Each row has a name. After each piece below comes the name of the row it's from, unless a question asks for something else. Each question is about the rows just above it. Places in a row count from 0.

<62>: [-73 -73  58  33  58 -73  35  58  33]
<70>: [ -6  -6 -27  10   6 -87  16 -33  16]
<13>: [  3 -23   9 -19  25 -13  34   6 -23]
<149>: [ 19  39  12  10  -1 -42  19 -55  27]
<85>: [ 12   3  -4  -6  12  39 -27  28 -58]
<33>: [  9 -66 -32 -16  25  11  13   7   8]
<75>: [ 25 -48 -15  -9  18  12  18 -38  22]
At which places does <62> hold [58]? -> 2 4 7
At which places does <70> hold [16]? -> 6 8
Every place of [33] in <62>: -> 3 8

<68>: [  4  72  83  23 -25 -27  -2  11 -15 -46 -41   1  37  56  31   9 -11 -15
 -35 -52 -42   2  56  52  21 -18 -15  15  16 -13 -62 -68   1  69  88  34
 -30 -58 -27   3   5 -21 -34  -3  48  51  27 -15 -28]
<7>: [ 52  33   6  -6 -12 -27 -53 -44   5  50  64   1 -23 -21   9  26 -11 -58
 -70 -10  75  94  43 -59 -58 -30   2   2 -30 -29   2  51  56  33  -9 -21
 -18 -30 -37 -38   5  55  63  27 -20 -46 -13  18   1]
<19>: [ 52  33   6  53 -12 -27 -53 -44   5  50  64  20 -23 -21   9 -46 -11 -58
 -70 -10  75  94  43 -35 -58 -30 -21   2 -30 -29   2  51  56  33  -9 -21
 -18 -30 -37 -38   5  55  63  27 -20 -46 -13  18   1]
Move every entry of [5] by -1 step of 1. -> [4]
[ 27 -20] with -1 step of 1 on every entry: -> [ 26 -21]
Shift each entry of [-15  15  16 -13] by -1 times 1: -> [-16  14  15 -14]
Every place of [52] in <19>: -> 0
Places of [-58] in row <19>: -> 17 24

